[[-1.69 -1.82]
 [-4.10  0.36]
 [-3.11  3.74]
 [-0.35  1.86]
 [-2.50  1.64]
 [ 0.34 -7.12]
 [-0.07 -1.52]
 [-3.29 -0.74]
 [-5.38  3.01]]
->
[[-3.11  3.74]
 [-5.38  3.01]
 [-0.35  1.86]
 [-2.50  1.64]
 [-4.10  0.36]
 [-3.29 -0.74]
 [-0.07 -1.52]
 [-1.69 -1.82]
 [ 0.34 -7.12]]

[[ 0.14 -0.44]
 [-1.95  0.37]
 [-1.62 -2.40]
 [ 0.96 -2.98]
 [-0.26  2.60]
 [ 1.10 -3.39]
 [-0.07  0.97]
 [ 2.17  1.07]
 [ 5.99  2.61]]
->
[[ 5.99  2.61]
 [-0.26  2.60]
 [ 2.17  1.07]
 [-0.07  0.97]
 [-1.95  0.37]
 [ 0.14 -0.44]
 [-1.62 -2.40]
 [ 0.96 -2.98]
 [ 1.10 -3.39]]

[[-1.67 -2.26 -2.77 -3.13 -1.42 -3.33 -1.56 -1.36 -2.17 -2.26 -1.06 -2.09]
 [-3.02 -1.00  0.04 -2.42  0.14  0.79  2.10  2.09  1.37  1.36  1.05 -1.89]
 [ 1.52  0.12  1.89  3.48  2.35  1.28  0.68  1.55  1.76  3.76  2.30  2.28]
 [-1.82  1.21  0.31  0.57  1.29  1.74  1.10  1.77 -0.07 -0.22  1.76  1.03]
 [-0.35  0.95 -0.46  0.96  2.10  0.30  1.66  1.88  3.29  2.06  0.91  3.79]
 [ 0.40  0.15 -4.19 -1.03 -2.04  1.12  0.37  0.74  0.78  1.09  2.09  2.11]
 [-1.36 -6.41 -2.82  0.08  0.50  1.82  0.87  1.58  1.86  3.42  2.61  2.71]]
->
[[-1.82  1.21  0.31  0.57  1.29  1.74  1.10  1.77 -0.07 -0.22  1.76  1.03]
 [-0.35  0.95 -0.46  0.96  2.10  0.30  1.66  1.88  3.29  2.06  0.91  3.79]
 [ 0.40  0.15 -4.19 -1.03 -2.04  1.12  0.37  0.74  0.78  1.09  2.09  2.11]
 [ 1.52  0.12  1.89  3.48  2.35  1.28  0.68  1.55  1.76  3.76  2.30  2.28]
 [-3.02 -1.00  0.04 -2.42  0.14  0.79  2.10  2.09  1.37  1.36  1.05 -1.89]
 [-1.67 -2.26 -2.77 -3.13 -1.42 -3.33 -1.56 -1.36 -2.17 -2.26 -1.06 -2.09]
 [-1.36 -6.41 -2.82  0.08  0.50  1.82  0.87  1.58  1.86  3.42  2.61  2.71]]

[[-3.82 -1.82  3.15 -2.63  1.06]
 [ 0.89  1.37  0.54  5.80 -4.31]
 [ 3.48  3.22 -0.95 -3.42  2.67]
 [ 1.29  1.01  4.98  1.95  3.31]
 [ 2.72  4.51 -2.45 -4.41  3.11]
 [-2.19 -0.50 -0.39 -2.28  1.24]
 [-3.20 -2.23  1.75  1.67 -1.82]
 [-1.13 -1.31 -0.14 -2.47  2.20]]
->
[[ 2.72  4.51 -2.45 -4.41  3.11]
 [ 3.48  3.22 -0.95 -3.42  2.67]
 [ 0.89  1.37  0.54  5.80 -4.31]
 [ 1.29  1.01  4.98  1.95  3.31]
 [-2.19 -0.50 -0.39 -2.28  1.24]
 [-1.13 -1.31 -0.14 -2.47  2.20]
 [-3.82 -1.82  3.15 -2.63  1.06]
 [-3.20 -2.23  1.75  1.67 -1.82]]

[[-4.01  0.63 -0.46  4.37  1.95  0.87  2.89 -2.26 -0.52 -0.10  2.96  2.34
  -0.20 -2.79]
 [ 2.25 -0.87 -2.03  0.18  2.12  0.75 -1.93  0.98 -3.28 -0.91  3.09 -1.00
  -1.16  3.15]
 [ 3.25 -4.11 -4.21 -1.26 -1.22 -1.32  4.88  2.17 -2.27 -2.03 -2.60  1.80
  -2.01  1.91]
 [ 0.68 -2.60 -1.98  2.49  2.59 -0.50  1.94  6.91 -2.25 -0.33  0.00  1.30
  -1.64  0.78]
 [-2.31 -5.77  0.18  2.30  0.14 -0.13 -1.28  0.19  2.74  4.63 -1.74 -0.71
  -3.29  2.62]]
->
[[-4.01  0.63 -0.46  4.37  1.95  0.87  2.89 -2.26 -0.52 -0.10  2.96  2.34
  -0.20 -2.79]
 [ 2.25 -0.87 -2.03  0.18  2.12  0.75 -1.93  0.98 -3.28 -0.91  3.09 -1.00
  -1.16  3.15]
 [ 0.68 -2.60 -1.98  2.49  2.59 -0.50  1.94  6.91 -2.25 -0.33  0.00  1.30
  -1.64  0.78]
 [ 3.25 -4.11 -4.21 -1.26 -1.22 -1.32  4.88  2.17 -2.27 -2.03 -2.60  1.80
  -2.01  1.91]
 [-2.31 -5.77  0.18  2.30  0.14 -0.13 -1.28  0.19  2.74  4.63 -1.74 -0.71
  -3.29  2.62]]

[[ 1.35  3.48 -5.63 -2.03 -2.76 -2.71 -4.27]
 [ 2.42  3.62  4.26  4.64  2.95 -1.58  0.37]
 [ 3.96  1.24  1.05  4.28 -5.41 -5.23 -2.16]
 [-2.90 -1.49 -4.08  2.77 -2.50  4.90  1.63]
 [-0.42  5.02 -3.33 -2.13  4.34  5.82  2.93]
 [ 4.49 -1.08 -5.53  4.13  5.69  3.59  4.13]]
->
[[-0.42  5.02 -3.33 -2.13  4.34  5.82  2.93]
 [ 2.42  3.62  4.26  4.64  2.95 -1.58  0.37]
 [ 1.35  3.48 -5.63 -2.03 -2.76 -2.71 -4.27]
 [ 3.96  1.24  1.05  4.28 -5.41 -5.23 -2.16]
 [ 4.49 -1.08 -5.53  4.13  5.69  3.59  4.13]
 [-2.90 -1.49 -4.08  2.77 -2.50  4.90  1.63]]
